Below are the code and all the weights of a small trained network. Each question names an input and a target symbol and asks about switching units off, where a switched-off unit gives its printed mean instead of its output.

import numpy as np


def w(rows, s, z=0):
    codes = np.array(rows[::2]) - 128.0
    scale = np.full(codes.shape[1], s)
    scale[-1] = z or s
    return codes * scale


def f(y):
    return y / 2 * (1 + np.tanh(0.7978845608 * (y + 0.044715 * y**3)))


def softmax(a):
    e = np.exp(a - a.max(-1, keepdims=True))
    return e / e.sum(-1, keepdims=True)


def log_softmax(a):
    a = a - a.max(-1, keepdims=True)
    return a - np.log(np.exp(a).sum(-1, keepdims=True))


def net(x, mask):
    ids = ['ΛΞβγζηθψω'.index(c) for c in x.split()]
    T = len(ids)
    res = E[ids] + P[:T]
    u = 0
    for l in range(2):
        r = res
        for j in range(2):
            rows = slice(3 * j, 3 * j + 3)
            q, k, v = (r @ M[l][rows].T for M in (Q, K, V))
            z = softmax(np.where(np.tri(T) > 0, q @ k.T / 3**0.5, -1e9)) @ v
            o = O[l][rows]
            res = res + np.where(mask[u + j], z, o[:, -1]) @ o[:, :-1]
        u += 2
        y = f(res @ A[l][:, :-1].T + A[l][:, -1])
        res = res + np.where(mask[u : u + 8], y, B[l][:, -1]) @ B[l][:, :-1]
        u += 8
    return log_softmax(res[-1] @ U[:, :-1].T + U[:, -1])


Q, K, V, O, A, B = {}, {}, {}, {}, {}, {}
E = w([
[66,52,72,58,36,103,74,69,42],'Λ',
[142,150,77,171,122,162,157,116,95],'Ξ',
[128,130,164,205,107,131,110,94,167],'β',
[103,145,149,153,72,219,252,145,173],'γ',
[130,121,184,205,109,143,91,107,185],'ζ',
[112,102,109,106,196,145,99,115,201],'η',
[91,204,229,106,209,153,110,185,36],'θ',
[184,174,68,166,127,190,71,158,120],'ψ',
[119,130,96,113,181,148,95,121,181],'ω',
],0.012)
P = w([
[214,181,140,116,158,164,174,27,144],'0',
[102,149,122,154,127,254,45,105,115],'1',
[126,123,142,143,122,225,71,106,110],'2',
[116,128,124,149,131,194,73,114,106],'3',
[109,134,80,130,139,174,162,126,118],'4',
[107,134,78,132,134,152,160,126,117],'5',
[107,132,91,136,132,135,128,135,131],'6',
[93,132,89,125,125,123,122,143,146],'7',
[97,122,91,113,117,126,131,160,163],'8',
[88,117,95,130,116,113,118,166,163],'9',
[120,124,78,135,95,90,99,152,142],'10',
[106,121,97,123,82,100,91,174,169],'11',
[123,122,92,112,73,83,79,163,168],'12',
[105,97,94,103,49,108,97,191,186],'13',
],0.008)
Q[0] = w([
[115,136,114,108,120,68,161,138,174],'L0H1',
[146,140,119,83,204,110,141,137,112],'L0H1',
[152,178,145,94,111,83,254,138,133],'L0H1',
[170,125,196,110,115,61,159,153,106],'L0H2',
[65,98,113,135,104,80,94,141,157],'L0H2',
[141,139,144,101,118,103,145,142,81],'L0H2',
],0.0086)
K[0] = w([
[28,95,132,135,112,165,137,170,155],'L0H1',
[98,107,92,100,138,116,133,118,125],'L0H1',
[76,103,131,125,83,255,135,93,100],'L0H1',
[118,172,181,116,187,140,163,165,69],'L0H2',
[122,112,101,145,116,96,156,108,107],'L0H2',
[93,165,155,107,144,115,126,82,112],'L0H2',
],0.0091)
V[0] = w([
[119,128,128,63,218,112,42,110,99],'L0H1',
[61,97,91,127,128,121,165,128,191],'L0H1',
[124,168,171,145,93,129,105,255,74],'L0H1',
[203,125,84,208,88,145,143,77,173],'L0H2',
[83,117,177,122,97,96,122,91,31],'L0H2',
[135,106,98,115,48,130,104,120,66],'L0H2',
],0.0073)
O[0] = w([
[132,144,133,56,167,110,89,67,204,251],'L0H1',
[220,108,151,79,144,95,86,196,96,2],'L0H1',
[1,150,90,176,195,105,197,132,126,113],'L0H1',
[229,172,170,197,57,157,209,58,113,151],'L0H2',
[85,108,101,117,93,119,189,181,146,166],'L0H2',
[120,143,72,204,54,61,169,107,103,225],'L0H2',
],0.0071,0.0018)
A[0] = w([
[142,161,143,254,76,139,183,151,118,135],'L0N1',
[68,119,127,138,105,130,173,65,187,138],'L0N2',
[60,93,103,99,121,57,127,197,89,125],'L0N3',
[188,119,45,133,131,98,121,112,173,172],'L0N4',
[127,159,217,174,121,174,190,155,109,230],'L0N5',
[108,155,196,126,107,190,108,107,129,173],'L0N6',
[131,71,122,153,145,142,156,118,230,253],'L0N7',
[124,74,134,98,54,101,95,62,128,213],'L0N8',
],0.0077,0.0056)
B[0] = w([
[38,45,128,52,200,112,73,217,198,223],'L0N1',
[167,181,106,189,149,144,127,49,60,191],'L0N2',
[71,8,49,118,76,42,84,231,211,203],'L0N3',
[35,124,165,107,103,91,127,232,92,196],'L0N4',
[132,170,135,43,178,103,28,106,43,253],'L0N5',
[217,141,3,141,190,116,170,108,50,221],'L0N6',
[160,231,61,77,120,24,111,167,75,246],'L0N7',
[3,120,96,93,47,162,114,115,111,240],'L0N8',
],0.0053,0.0049)
Q[1] = w([
[123,154,169,139,70,81,167,228,117],'L1H1',
[147,96,128,142,116,176,120,100,122],'L1H1',
[133,162,129,131,87,120,94,133,136],'L1H1',
[72,167,100,153,157,113,74,184,105],'L1H2',
[168,153,67,79,74,148,255,150,167],'L1H2',
[109,222,80,56,140,42,47,166,7],'L1H2',
],0.0068)
K[1] = w([
[122,99,62,124,113,87,60,188,53],'L1H1',
[180,157,133,110,112,142,96,112,192],'L1H1',
[121,112,89,91,141,95,147,73,175],'L1H1',
[135,157,108,91,65,149,120,55,88],'L1H2',
[27,90,173,131,176,161,87,219,133],'L1H2',
[43,108,109,1,43,130,156,94,75],'L1H2',
],0.007)
V[1] = w([
[163,194,63,114,132,67,200,56,151],'L1H1',
[217,206,212,130,254,64,129,225,217],'L1H1',
[44,44,47,48,13,117,148,35,177],'L1H1',
[120,53,177,39,161,74,107,182,113],'L1H2',
[109,143,174,52,152,85,189,150,33],'L1H2',
[231,208,119,80,247,160,127,189,107],'L1H2',
],0.0047)
O[1] = w([
[201,83,121,101,133,195,82,146,90,128],'L1H1',
[104,59,98,102,79,212,162,75,233,56],'L1H1',
[195,167,100,208,186,46,27,149,68,171],'L1H1',
[209,117,65,176,139,124,132,95,126,117],'L1H2',
[199,175,138,138,179,182,100,107,142,127],'L1H2',
[124,214,125,159,117,64,2,161,85,4],'L1H2',
],0.0065,0.015)
A[1] = w([
[129,82,140,68,138,249,173,166,254,85],'L1N1',
[51,110,113,94,186,170,97,137,157,129],'L1N2',
[207,231,154,139,160,187,163,51,49,43],'L1N3',
[117,90,127,101,144,119,136,109,67,194],'L1N4',
[220,207,167,107,98,158,88,82,100,221],'L1N5',
[216,42,142,90,86,118,186,139,104,169],'L1N6',
[132,164,117,129,148,43,59,254,88,4],'L1N7',
[189,213,177,166,182,167,55,180,45,199],'L1N8',
],0.0068,0.0031)
B[1] = w([
[160,68,94,183,137,119,149,53,140,171],'L1N1',
[172,129,126,126,64,120,133,125,130,182],'L1N2',
[107,91,169,254,163,162,100,116,212,171],'L1N3',
[139,149,104,163,147,104,117,153,157,201],'L1N4',
[88,156,108,186,159,118,164,144,158,179],'L1N5',
[139,117,145,112,175,188,9,168,109,165],'L1N6',
[123,103,186,133,107,214,154,114,214,236],'L1N7',
[128,141,75,78,115,80,138,87,92,255],'L1N8',
],0.0094)
U = w([
[115,189,54,191,202,102,128,127,114,250],'Λ',
[144,167,28,9,109,55,123,158,1,244],'Ξ',
[129,146,127,55,99,165,142,181,118,210],'β',
[99,106,163,156,102,205,130,204,206,172],'γ',
[124,102,127,133,121,162,136,115,117,4],'ζ',
[174,73,133,134,118,163,98,91,138,68],'η',
[107,98,95,143,112,146,229,101,188,3],'θ',
[108,105,141,129,117,165,167,94,105,49],'ψ',
[150,87,137,131,121,160,104,96,132,31],'ω',
],0.0052,0.0027)

Each question gives the input, a string of symbols that net reads in full, and the target symbol t.
The units are the heads (3 rows each of Q, K, V and O) and the neurons (one row each of A and B). Each row of codes is followed by its name. A weight is (code - 128) times the scale printed after its matrix; where a second scale follows, it is the last column's (O, A, B and U).
mask holds one flag per unit, layer by layer, with each layer's heads first. A switched-off unit (its flag False) gives its mean, the last column of its rows in O or B, instead of its output. The means were averaged over made-up inputs and are rounded, as every weight is.
A unit's drop is (log p(t) with every unit on - log p(t) with that unit switched off) / (log p(t) with every unit on - log p(t) with every unit switched off).
The circuit of an input: a set's keep is (log p(t) with only the set's units on - log p(t) with every unit switched off) / (log p(t) with every unit on - log p(t) with every unit switched off). Starting from the 12 units with the biggest drops (on a tie, the unit counted first), units are removed one at a time, each time the one whose removal leaves the highest keep (on an exact tie, the one counted first), for as long as the keep stays at least 0.8.
units of the circuit, in order: the units of the circuit, biggest drop first
most important unit: the unit with the biggest drop
top k neurons: the k neurons with the biggest drops, biggest first
k most important neurons of layer l: the k neurons of layer l with the biggest drops, biggest first
heads that matter: for each layer, one digit per head in row order, 1 if its drop is at least 0.15 and else 0, layers parted by /
input ζ ψ Ξ ψ, target Ξ: top 2 neurons : L0N1, L1N8
input β Ξ β, target Ξ: most important unit : L0N1
input θ ζ β θ θ ψ ψ β, target Ξ: top 2 neurons : L1N7, L0N1
input θ Λ β, target θ: 3 most important neurons of layer 0 : L0N3, L0N8, L0N2
input β θ Λ ψ ζ γ Λ θ θ θ, target γ: units of the circuit, in order : L0H2, L1N7
input ψ θ θ, target Ξ: units of the circuit, in order : L1H2, L1N8
input θ ζ ω, target Λ: heads that matter : 11 / 01
input η θ β, target Λ: heads that matter : 11 / 01
input ω Ξ ζ, target Λ: units of the circuit, in order : L1H2, L1N5, L0H2
input γ η θ, target Λ: units of the circuit, in order : L1H2, L0N5, L1N5
input Λ β η θ θ θ θ ψ, target θ: 2 most important neurons of layer 0 : L0N8, L0N5
input Λ ψ β, target Λ: heads that matter : 00 / 10
input η β ω Λ, target η: heads that matter : 11 / 11
input θ θ Λ, target θ: units of the circuit, in order : L0H1, L1H2, L0N8, L1H1
input θ η ζ, target Λ: units of the circuit, in order : L1H2, L0N6, L1N5
input γ η θ θ θ Λ η ω, target θ: heads that matter : 01 / 11
input θ ψ Λ ω, target θ: 3 most important neurons of layer 0 : L0N8, L0N3, L0N2
input θ Ξ η Ξ η ω ω, target Ξ: units of the circuit, in order : L1H2, L1N3
input ω θ β Λ ψ θ ψ η θ ψ θ Ξ, target θ: heads that matter : 11 / 11
input Λ η Λ ψ ω θ β Ξ γ β θ η, target Ξ: units of the circuit, in order : L1N7, L1N3
input θ γ θ η ζ θ, target β: heads that matter : 01 / 11
input θ ψ η, target Λ: top 2 neurons : L0N1, L1N7
input θ η ζ ψ θ η θ ω Ξ Λ Λ γ, target Λ: top neuron : L0N3
input Ξ Λ Ξ, target Ξ: most important unit : L0N1
input Ξ β θ ψ ψ θ θ ψ γ Λ θ θ θ η, target θ: top 2 neurons : L0N8, L0N7
input θ θ β γ Ξ γ, target Ξ: heads that matter : 10 / 11
input θ Λ Ξ, target θ: heads that matter : 11 / 01
input β ω θ Λ θ γ ζ Ξ β Λ β Ξ γ, target Ξ: heads that matter : 10 / 10
